Rows and whether each has a hidden trait (one of two labels; each part has its own):
[ -4  -2  -2   9  -2   9   4   8  -7   2   4   7  -2  -8   8  -2   3  -8
  -5 -14  -1  -2   8  -9  -8   2   0  16   3  -4] : HD
[  7 -15 -40  -3  12 -10   5  -3  -9  -6  -1 -12  -6   4   1 -17  -5  -7
  17   5  -4  -1  -5  -6  -5   6  -4   4   2  19] : HD
[ -7   8  16  14 -11  15   9  14  -4   6   1  11   5  -7  10  -4   9 -10
 -16 -16   5   3  15   3  -4   3   3  14   7 -17] : RH
[ 10 -20 -35   4  17 -12  12   5 -18 -11   1 -14 -10   5   4 -18  -4 -14
  19  -4 -10  -1  -2 -15 -17  12  -5  14   7  14] : HD
[  9 -19 -30   3  18  -6   9   0 -16 -15  -1 -15  -9   1   2 -15  -6 -11
  18  -9  -6  -1  -4 -14 -14  14  -2   9   6  19] : HD
[-1  3  3  5 -6  4  6  3  1  2  0  8  2  0  7  3  5  6 -5 -5  3 -1 -1 -4
  1 -4  0  1  0 -3] : RH
[ 10 -14 -27   2  38  -9   2  -3 -19 -13  -1 -17  -8  10  -2 -14  -7  -5
  20   1  -8   0  -4  -6  -9   6  -3   4   3  19] : HD
[ -3  -7 -15  14  -5   8   8  10 -11   3   5   7   0  -7   7  -8   7  -4
   0 -17   2   2   9  -9 -12   3  -2  14   5  -9] : RH
[ -1  -1  -5   7  -6  10   8   8  -6   0   0   8   0  -4   6  -4   4  -7
  -5 -13   1   2   2  -7  -5   1   0  10   4  -7] : RH
[  8 -17 -35   0  15 -11   6   2 -16 -15  -1 -15  -9   5   3 -17  -4 -13
  25  11  -5  -3  -1 -13 -15  14  -3   9   5  18] : HD
[  3 -11 -18   7   5   3   7   4 -11  -2   6  -7  -2  -3   4  -6  -1  -8
   6  -6  -1   5   5  -9  -7   4  -1   9   3  -5] : RH
[  7 -16 -36  -2  19 -13   2   1 -11 -12  -2 -15 -14   8   0 -19  -2  -7
  18  12  -8  -2  -5  -9  -8  14  -4   6   2  19] : HD
[ -6  19  29   8 -12  15   4  13   7  11   6   9   9 -12   9   7   8  -7
 -10 -14   8   3  13  -2  -4  -2   6   8   3 -21] : HD
[ -6  18  22  15 -10  12   2  13  -4   4   4   9   8 -12   6   2   6  -3
  -9 -12   8   0   8  -3  -4  -2   4  19   2 -13] : RH
[  8 -18 -29  -1  20 -13   6  -1 -12 -11   0 -12  -9   4   3 -12 -15 -11
  18   1  -5  -2  -3 -11 -14  15  -4  15   4  21] : HD
[ 11 -18 -36   1  27 -19   7  -3 -14  -9  -1 -21 -18  12  -1 -20 -11  -9
  25   5 -13  -3  -4 -10 -15  21  -5   7   5  44] : HD
[ -7  13  32   7 -11  17   4  15  11   8   3  11   9  -7   5   3   5  -3
 -13 -11   4   2  10  -3   1  -3   4   4  10 -14] : HD
[ -6  16  27   9 -12  12   2  10   3   5   7  11  10 -10   5   5   7  -1
 -15 -12   6   0   9  -5  -3  -1   3   8   2 -27] : HD
[  2 -13 -20   6   5   5   5   4  -8   1  -1  -2  -3  -4   4  -6   0  -9
   2  -9  -1   7   0  -4  -6   2  -3   7   2   1] : RH
[ -7   7  33  14 -10  10   9  14   0   8   5  13   5 -12   8   0   6  -7
  -8 -16   2   0  14 -12  -8   1   0  12  11 -17] : RH
[ -9   8  17   8 -15  14   8  12   1   6   8  19   7 -13   5  -1   7  -5
 -11 -13   4   3  15  -5  -2   0   1  13   7 -21] : RH
[  0 -10 -19   5   0   0   3   2  -7  -2   1  -4  -2   4   2  -8   0  -4
   3  -6  -1   2  -1  -8  -6   5  -2   4   3   4] : RH
[ -6  14  27   8 -12  15   6  15  15   8   3  16   8  -8   8   1  11  -7
 -11 -13   4   1  15  -5  -5   0   2  17   8 -19] : HD
[ -2  -4 -11  11  -7   9  12  11  -9   3   7   0   2  -6   9  -8   6  -7
  -3 -15   1  -1   8 -10 -13   4  -4  17   6  -7] : HD
[-2  3  9  4 -1  5  1  6  2  4  2  0  4 -5  3  1  4 -1 -6 -8  3  2  1  0
  1 -3  1  3  1 -3] : RH
[  2 -10 -24   9   1   4   7   1 -13  -2   1  -5   0  -5   2  -8   0  -9
   7 -15  -1  -1   1 -10  -8   5  -2   9   4   0] : RH
[ -4  13  15  13  -9  12   6  10   2   7   4  15   8 -13   7   2   6  -6
 -12 -14   5   1   7  -6  -3   0   3   9   4 -15] : RH
[ -3  -9 -15   3   4   2   4   0  -6  -1   1  -3  -1   2   1  -4   2  -2
   4  -2   1  -2  -2  -6  -5   1  -2   4   3  -5] : RH
[  1  -9 -18   4   4   3   6   2  -9  -2   0  -7  -2   1   2  -9  -1  -7
   8  -8  -1  -1   1  -8  -6   2  -2   6   3   0] : RH

New part:
[-12  -6  -5  -6   6   3  -2  -9   3  -2   6   3   0  -6   4   1  10   2
  -6  -4 -12   3 -13  -6  -1  -2  -3  -4  -3   4   1  -6  21  -6  -1  -6
   1  -9  12  -2  17   3   9  -1 -15 -16   6   0 -14  -9  -2 -23 -15   5
 -11   4   9   6 -15   5  -6   7 -17   7   2   2  -2 -15  11   4   7 -29
 -11  11   6  -1 -56 -16  -4 -19  -3   9  -8  -8 -13   2  11   7 -18  18
   0   2  -5   6  -8  -3   4  -2  -5  -5   3 -17  -7  -8   1 -16  -2  10] : (26)
[ 14   8  -5   9  13   2  -2   5   0 -10  20  -5   1   9  14   9  13  -1
  26  12  24   0 -17  -2  -6 -18   1   4  -4   7   6   4   4  -3  -2   1
   3  11 -13   3   4  -5   4  15   5 -11  -7   1  -9   9   4  12 -26  15
  -8   0   6  -4  -9   6  14  -1  -2   0 -14  -5  -1  -6 -16  -8  -1   1
  17 -13  -1   7 -17  -2  -7   6   3  -3  -6   0 -25   7  -6  -4 -20  -6
  -1   9  -3  -1  -3  -4  10   0 -25   0   2 -10  -5   2   4   4   1  -4] : (19)
[ -5   2   6   1 -11   1  -1 -28   8 -12  -3 -10  -8 -10  -7   6   6  17
 -14   4  -9   0   2   4   1  11   5  -2   0   1   1  -2   4   3  -2   3
   8  -5  -1   3   2  -6   2   0  -3   5   3  16   0 -16  11   5   1  16
   6  -6  -6  -5  -1  18  12  -4   1   5  12  11   4  -1  16   1   3   2
  -4  -7  -5   6 -15   3   8 -17  -2   8   2   1 -30   4  -5   1  28  22
   7   4   1  -2   2   4   5  -7   8   2   0  -1   1  -3  -2 -16   6   6] : (19)
[-16  -5  -2  -3   1   7   1  12   5   0  -1   1   1   4  -9   6  -8 -14
  -8  -8  -3   3  -5  -8   3  -7  -8   1   6  -5  -6   3 -20  -8   1  -9
   0   3   8  -2   8  -5  13 -12 -15   5   0  -8   8   5   2   0 -25  -6
 -10   1  20   7   5 -16  19   9  -4   2   4   2   9 -10  -4  -7  -3 -14
   1 -15 -10  -5 -27  -4  17 -34   3  -8  -1   0 -10  -5  -5   0   4   3
   2  -7  -1   4  -5  -1   0   1   5  -5 -10  -1  -5 -14  -6  -5  -1   6] : (26)
[ -2  18  -2   1   7   5  -5  -9  21   7  -6  16   3   7  -7   1  19   3
   0  -5  14  -1  -6   5   8 -12  13   9  -9  -1  11   0  20   1  -3  -4
 -11  10 -14  -5  -1  -4  -2   0   4  -2  -4  -6  -6 -15  -1  -1   7  -3
  -3   1   6  -8  -7  13 -16  -8  -1   6   6   5   2   3  11  -7  -1 -10
   6  14  -9  -4  -7   5   1  17  -5   1  -6   1  -1   4  -4  -2 -20 -16
   7  -7   3   2 -14  -1  16  -4  10  -5  -5  27  10  -9 -20  -5   2  -3] : (26)
[-12  -2  -1   1 -14  -2   7  -3 -11   9  16  -1   0  -6 -11  -3   9  -6
   3  -8 -19  -3  -1  -2   3   3   0  14  -6  -9   3   1   8  -1  -4   0
  -6  10  -4   2 -12  -8  -3   6 -10 -10  -8   4  -2  18  -4  -4  -9  17
 -11  -2 -24  -2  -6 -16   5 -13  -2  18 -13  14  -5  14 -36 -13   5  12
  -2  -6 -13   7   9  -1 -30 -37  -4   0   0 -10 -24  10   2  -9  -5  18
   3  13   3  -2 -11  -1 -22  10  19   0  -1  14   4 -18   9 -32   5  -2] : (19)
[  9  -4   0  -4  -7   0   3  -5   8  -4   5  -2 -19   7  -8   5  -4  10
  11  -6   5  -1  -9   1  -3   4 -16  -4  -1  -2  -1  -1 -27  -4 -17   4
  -9  -9  10   7  -7  -4 -22   8  12   2  -5  -6  -2  13  -1   6   2   3
 -11 -14   1  -1  -2 -11   6   0   3  12   8 -19  -5   4  12  -5   5 -13
   1 -14   0   3   6   2   1  16   2  28   0  -6 -28   1   1  -8 -16  14
   3  -9   6  -4 -27  -8  16   2   9 -11  -1  13   9  -2   2  -7   6  13] : (19)
[-14  -8   2  -5  -2  -1  -6   3   4  10  -4  -1  -3 -22  14  -8  11  10
  -4  -8 -14   0 -17   7  -4  -5   3   8  -9  -6   5  -3 -12  -7  -6   0
  -6  -4   9  -5   0   2 -19  -9   2  11  -1  -8  -1   7   6   0  -1  -2
   4   4  18  -2  -5  -4 -13   6  -2 -19  -5   1  -1  -2  34 -17   8 -11
  -4   3  -2   1  16   8  -1 -23  -3  19   2   3 -38  -9   2  -6  -3 -18
   9 -14   1   2  -7   4   8   5  12  -1   8  -7   3   3 -14   5   0   1] : (19)
[ -7   5   2   3   3  -8  13 -16   3   6  -2 -11   7 -10   7 -15  -9 -17
  -4   6 -10   0 -10  -1   1   0   3   2   1  -9   5   7   3   6  -6  -1
  -3  -4   4  -8   4  -4   2 -16   5   3  -2  -5   8 -23  14  29   5   3
 -18   4   8  -4  -3 -10   1  -6   1   2  -4   7 -12   1  12   8  -3   2
  16 -19  -4   1 -13   8   2  15   3   7  -6   3 -11  11  -1   2   9  -4
 -14   8   0  -7  13  -2   5  -3   3 -10  -5   1   1  20   6   5   4  15] : (26)

New part:
[ -7   6  -9  -3 -17  -3  -1  -1  -2   0   3   2  -3   3   6  -6  -6  -3
  -1   1   5   2  -7   4   3] : JT
[ 5 -7  9  8  9 -4  1 -1  0  3 -9 -3  3 -1 -5 13  1  1 -1  0 -3 -7  0  5
  1] : FS
[ -8 -11  -1   9 -29 -19  11  -8   6  10 -32   3  -7 -14   4  11  -8  -5
  -1  11   8 -25 -16  27   8] : FS
[-18  13 -22  -5 -31  -2  -3  -3 -10   1  14   4 -11   2  14 -14 -16  -5
  -3   4  14  10 -16  11   7] : JT
[ -4 -10   4  19  -8 -14   5  -8  -9  14 -18  -2  -7  -8 -11  14 -21  -2
  -6   7  -4 -32 -19  24   9] : FS
[  4 -14  10  -5 -12 -15  10  -3  23   5 -33   3   0 -14   4   5   6  -3
   3   7   6  -9   7   9   1] : FS
[ 17 -11  15  -1  30   3   3   5  20  -1 -19  -3  14  -1 -11  14  20   4
   3  -5  -8  -2  26 -12  -8] : FS
[  9 -14  19  -7  13  -5   7   0  26  -1 -27  -2  11  -6  -5   8  12   2
   3   0   0  -6  19  -2  -6] : FS
[ -3  16 -15 -27  -7   8  -2   6  15 -17  11   5   4   6  16 -32  17  -2
   3  -4  12  35  21 -18  -8] : FS
[-21   8 -26 -10 -47 -15   3  -7  -2   1  -1  10 -13  -6  21 -18 -14  -9
  -1  12  19   1 -18  18   8] : FS
[ -7  15   1   5  12  18 -10   5 -20  -5  33  -3   0  17  -2  -5   2   4
  -3  -7  -6  13   2 -12   0] : FS
[-13  24 -23 -13 -13  12 -10   6 -14 -14  37   4  -3  15  17 -29   0  -1
  -2  -6  13  40  -2 -13  -1] : FS
[ 27 -36  43  -3  11 -25  20  -3  50   8 -63  -1  14 -28 -12  26  23   0
   7   9  -5 -34  30  10  -8] : JT
[  9   0  -1 -28 -14  -9   9   3  38 -10 -22   7   8  -9  16 -19  22  -4
   7   2  13  11  26 -10  -9] : FS
[ 18 -15  28  11  35   3   2   4   6   4 -18  -8  11   0 -21  23  10   6
   1  -5 -16 -15  12  -5  -5] : FS
[ 32 -23  35 -10  37  -3  11   7  41  -4 -39  -3  22  -7 -12  13  34   5
   7  -5  -9   0  41 -17 -17] : JT
[-12   0 -14 -10 -42 -19   7  -7  13   4 -23   9  -9  -1  16  -6 -13  -8
   0  11  18  -8 -10  23   7] : JT
[-10  -1 -11  -1 -24 -15   5  -5   3   5 -10   5  -9  -7  10  -4 -14  -8
  -1   9  14  -7 -12  19   7] : FS
[ -7   6  -7  -8 -18  -4   3   0   7  -2   0   3  -3  -3  10 -12  -1  -4
   0   1   5   9   2   4   2] : FS
[ 10 -10  17   9  11  -2   5   0   2   5 -18  -4   4  -4 -11  17   4   2
   0   1  -7 -17   4   2  -2] : JT
[-12   1  -9   6 -22  -7   1  -6  -7   5   3   3 -11  -6   3   1 -18  -6
  -3   7   7 -11 -22  15   9] : FS
[  3 -16  13  23   9  -7  -3  -5  -3  16 -19  -6  -2  -6 -18  25 -12   2
  -3   5 -10 -35 -11  15   7] : FS
[-18   2 -17  -3 -42 -18   4  -9   0   8  -8   7 -15  -8  13  -7 -22  -8
  -3  11  16  -8 -30  25  11] : FS
[ 14   3   4 -20  17  10   0  10  21 -15  -2   0  13   6   4 -16  28   2
   5  -7   1  27  32 -24 -14] : FS
[-11   5 -16 -22 -33  -6   4  -1  17  -6  -6  10  -3  -3  22 -24   2  -7
   2   5  18  19  -1   2   0] : JT
[  7  11  -7 -30 -14   6   3   8  29 -18  -4   5   9   5  15 -30  26   0
   6  -4   8  35  32 -21 -12] : FS
[ -9   4 -10 -14 -28  -9   3  -2  12  -2 -11   6  -3  -6  14 -18  -3  -6
   0   5  13   7  -5   7   2] : FS
[  0 -24  12   5 -25 -26  15 -10  22  18 -43   2  -4 -24  -3  20 -10  -5
   1  14   6 -50 -13  27   9] : FS
[-14  19 -25 -20 -47  -1  -2   2   3 -12  16   8  -4   8  18 -31   1  -5
   1   0  16  26   0  -3   1] : FS
[ -5  -1   1   4 -14 -10   1  -4  -1   6  -7   0  -3  -5   2   4 -11  -3
  -2   5   3 -10 -11  13   5] : JT
[  4  -9   9   7   5  -4   3  -2   3   5 -18  -2   2  -5  -7   8  -2   0
   0   1  -5 -13   2   4   2] : FS
[  6  -3  13   7  23   9  -3   4  -4   0   7  -6   4   6 -12   9   6   5
  -1  -6 -10  -5   5  -7  -2] : FS
[-24  21 -28   9 -15   6 -11  -2 -35   0  37   1 -14  14   9 -11 -19  -2
  -8  -3   3  15 -25   5   9] : FS
[  4 -10   9   6  -3  -9   7  -3  12   7 -24  -1   2  -8  -5  11   2  -1
   0   4  -1 -18   1   8   1] : FS
[-10 -10  -7  -7 -46 -27  12 -10  20   8 -37   9  -9 -21  13   1 -15  -8
   1  15  17 -20 -15  25   8] : FS
[  4 -12  12   5   1  -8   6  -2  12   4 -24  -1   3  -5  -5  13   6   0
   1   3  -3   0   2   8   1] : FS
[ -6   1  -2  16   7   3  -5  -1 -21   8  17  -4  -3   7  -7  10 -12   2
  -5   0  -6 -12 -16   6   6] : FS
[ -3   8  -3   9  15  11  -9   5 -28  -1  25  -5   0  14  -7   3  -4   4
  -3  -8 -11   6  -8  -3   1] : FS
[  4 -13  12   5  -1 -12   7  -3  10   8 -18  -2   1  -9  -7  15  -2   0
   0   4  -3 -20   0   8   2] : JT
[  1  14  -7 -16  10  15  -6  10   5 -16  21   2   6  13   8 -22  18   2
   3 -10  -1  36  21 -24 -11] : FS
[ -2 -12   9   6 -13 -16   7  -6  10   9 -28   1  -2 -13  -2  16  -5  -2
  -1   8   4 -26  -7  18   4] : FS
[ -9   1  -7   4 -18  -7   1  -3  -4   4   2   2  -7  -1   4   1 -10  -4
  -2   4   5  -7 -14  12   5] : JT
[-17   6 -23 -17 -44 -15   3  -6   4   2  -5  11 -12 -10  24 -19 -14 -11
   0  10  22   5 -14  16   7] : FS
[-14  10 -15  11 -13   2  -6  -3 -23   5  22   0 -10   9   1   0 -36  -2
  -6   1   3  -7 -25  10  11] : FS
[  2 -10  12  12  26  -3   5  -2   0   8  -8  -5   2  -1 -10  18  -2   2
  -2   1  -9 -22  -4   4   2] : JT
